Below is a small trained network, with its code and all its weights. Each question gives an input and a class and asks what happens when units are switched off, that is, made to give their printed mean instead of their output.

import numpy as np


def w(rows, s, z=0):
    codes = np.array(rows[::2]) - 128.0
    scale = np.full(codes.shape[1], s)
    scale[-1] = z or s
    return codes * scale


def f(y):
    return np.maximum(y, 0)


def log_softmax(a):
    a = a - a.max(-1, keepdims=True)
    return a - np.log(np.exp(a).sum(-1, keepdims=True))


def net(x, mask):
    res = np.array(x, float).reshape(1, 8) / 4 @ E
    y = f(res @ A[0][:, :-1].T + A[0][:, -1])
    res = res + np.where(mask, y, B[0][:, -1]) @ B[0][:, :-1]
    return log_softmax(res[-1] @ U[:, :-1].T + U[:, -1])


A, B = {}, {}
E = w([
[254,63,171,142,228],'x0',
[131,207,172,213,122],'x1',
[167,117,104,143,94],'x2',
[131,128,128,128,127],'x3',
[161,116,108,139,96],'x4',
[137,124,123,133,118],'x5',
[25,25,137,206,117],'x6',
[122,146,11,165,211],'x7',
],0.0079)
A[0] = w([
[149,66,238,71,19,97],'n1',
[170,89,168,146,179,54],'n2',
[80,159,49,68,36,64],'n3',
[162,135,10,152,145,131],'n4',
[105,68,107,196,107,89],'n5',
[99,85,137,180,135,67],'n6',
[73,151,129,104,153,114],'n7',
[220,16,182,93,164,115],'n8',
[136,107,161,119,95,86],'n9',
[140,132,237,60,105,163],'n10',
[113,73,88,36,96,141],'n11',
[140,205,103,59,105,112],'n12',
[136,44,63,10,171,100],'n13',
[119,75,120,155,113,92],'n14',
[188,120,152,118,152,106],'n15',
[156,187,132,112,116,101],'n16',
[85,59,150,165,106,104],'n17',
[139,205,155,219,131,138],'n18',
[122,166,134,105,159,81],'n19',
[133,128,123,112,126,250],'n20',
[200,94,112,176,102,92],'n21',
[143,114,140,145,204,148],'n22',
[188,176,106,45,118,44],'n23',
[172,185,144,70,187,86],'n24',
[169,160,108,93,97,77],'n25',
[95,95,121,146,131,99],'n26',
[70,149,174,97,201,130],'n27',
[172,72,137,153,214,72],'n28',
[108,126,78,128,188,106],'n29',
],0.012)
B[0] = w([
[144,178,59,125,200,208],'n1',
[100,186,176,86,112,158],'n2',
[57,220,191,86,86,198],'n3',
[107,128,64,118,150,210],'n4',
[166,75,178,63,172,169],'n5',
[128,100,168,49,180,150],'n6',
[132,145,138,105,83,158],'n7',
[78,165,145,99,68,222],'n8',
[92,129,86,143,173,139],'n9',
[125,137,34,152,161,220],'n10',
[137,119,180,254,142,199],'n11',
[86,36,142,98,138,194],'n12',
[137,143,189,212,170,214],'n13',
[135,83,145,102,175,149],'n14',
[70,119,129,123,112,169],'n15',
[123,75,176,110,155,161],'n16',
[155,117,105,61,134,175],'n17',
[104,104,169,201,166,195],'n18',
[122,83,107,90,114,140],'n19',
[222,55,97,184,7,251],'n20',
[105,140,121,129,102,152],'n21',
[91,148,124,130,69,194],'n22',
[129,90,174,100,185,170],'n23',
[123,78,142,87,138,186],'n24',
[113,76,131,83,150,149],'n25',
[136,92,147,79,149,150],'n26',
[172,52,84,160,54,170],'n27',
[99,172,129,98,105,186],'n28',
[133,205,53,101,167,173],'n29',
],0.0089,0.012)
U = w([
[158,116,95,147,82,254],'0',
[150,82,152,51,188,53],'1',
[97,244,157,99,76,56],'2',
[181,116,74,159,79,187],'3',
[153,205,8,137,209,62],'4',
[189,129,101,158,80,187],'5',
[157,162,198,251,182,48],'6',
],0.011,0.0095)

Each question gives the input, the list of numbers given to net, and the class t.
The units are the neurons (one row each of A and B). Each row of codes is followed by its name. A weight is (code - 128) times the scale printed after its matrix; where a second scale follows, it is the last column's (A, B and U).
mask holds one flag per neuron, in row order. A switched-off neuron (its flag False) gives its mean, the last column of its row in B, instead of its output. The means were averaged over made-up inputs and are rounded, as every weight is.
A unit's drop is (log p(t) with every unit on - log p(t) with that unit switched off) / (log p(t) with every unit on - log p(t) with every unit switched off).
The circuit of an input: a set's keep is (log p(t) with only the set's units on - log p(t) with every unit switched off) / (log p(t) with every unit on - log p(t) with every unit switched off). Starting from the 12 units with the biggest drops (on a tie, the unit counted first), units are removed one at a time, each time the one whose removal leaves the highest keep (on an exact tie, the one counted first), for as long as the keep stays at least 0.8.
circuit, biggest first: the units of the circuit, biggest drop first
unit that matters most: the unit with the biggest drop
top k neurons: the k neurons with the biggest drops, biggest first
drop when u is switched off: that unit's drop, to one decimal
input [2,4,-8,-1,-8,2,-4,7], class 0: top 2 neurons : n27, n1
input [1,-6,5,-2,7,-1,5,-8], class 4: unit that matters most : n1
input [-2,4,4,-3,6,3,-1,-7], class 4: circuit, biggest first : n1, n10
input [-1,-2,-1,8,-5,7,4,8], class 4: top 2 neurons : n29, n4
input [-4,-3,0,-7,4,5,-6,2], class 1: circuit, biggest first : n12, n23
input [-2,1,-6,7,5,7,-7,7], class 1: circuit, biggest first : n12, n23, n24
input [5,0,0,5,-3,0,-2,-6], class 4: circuit, biggest first : n1, n10
input [1,5,-2,4,-8,1,-8,-4], class 1: circuit, biggest first : n24, n12
input [-2,-8,4,-2,4,3,-6,4], class 6: circuit, biggest first : n13, n11
input [-3,7,-1,3,-7,2,-1,-3], class 3: top 3 neurons : n13, n11, n27
input [6,4,-5,2,6,-3,-4,-1], class 2: circuit, biggest first : n8, n2
input [8,-3,-7,4,3,-3,6,5], class 2: circuit, biggest first : n8, n28, n2
input [6,6,4,-5,-6,1,-4,-4], class 2: top 3 neurons : n8, n2, n11
input [5,1,1,4,5,-2,-8,-1], class 1: unit that matters most : n23
input [8,-3,-3,4,-4,-5,-3,-4], class 2: top 3 neurons : n8, n2, n28
input [4,-6,4,8,0,2,4,-7], class 4: top 2 neurons : n1, n10
input [8,-7,-4,-7,7,8,0,8], class 2: top 2 neurons : n8, n28
input [3,-6,1,1,0,6,-8,5], class 1: top 2 neurons : n23, n24
input [7,-8,-8,2,-6,-7,4,4], class 0: top 4 neurons : n27, n3, n8, n18
input [5,6,-8,-2,-8,0,-2,-7], class 0: circuit, biggest first : n27
input [6,5,-6,4,-6,-3,-3,2], class 0: top 2 neurons : n27, n3
input [-1,1,-4,-3,7,-3,3,8], class 4: top 2 neurons : n29, n4
input [2,-8,0,-5,-3,-1,-1,7], class 6: top 4 neurons : n13, n11, n10, n1
input [2,0,-6,5,-7,0,1,0], class 3: top 2 neurons : n27, n3
input [5,-1,-6,-4,-6,4,8,-4], class 1: drop when n5 is switched off : 0.2
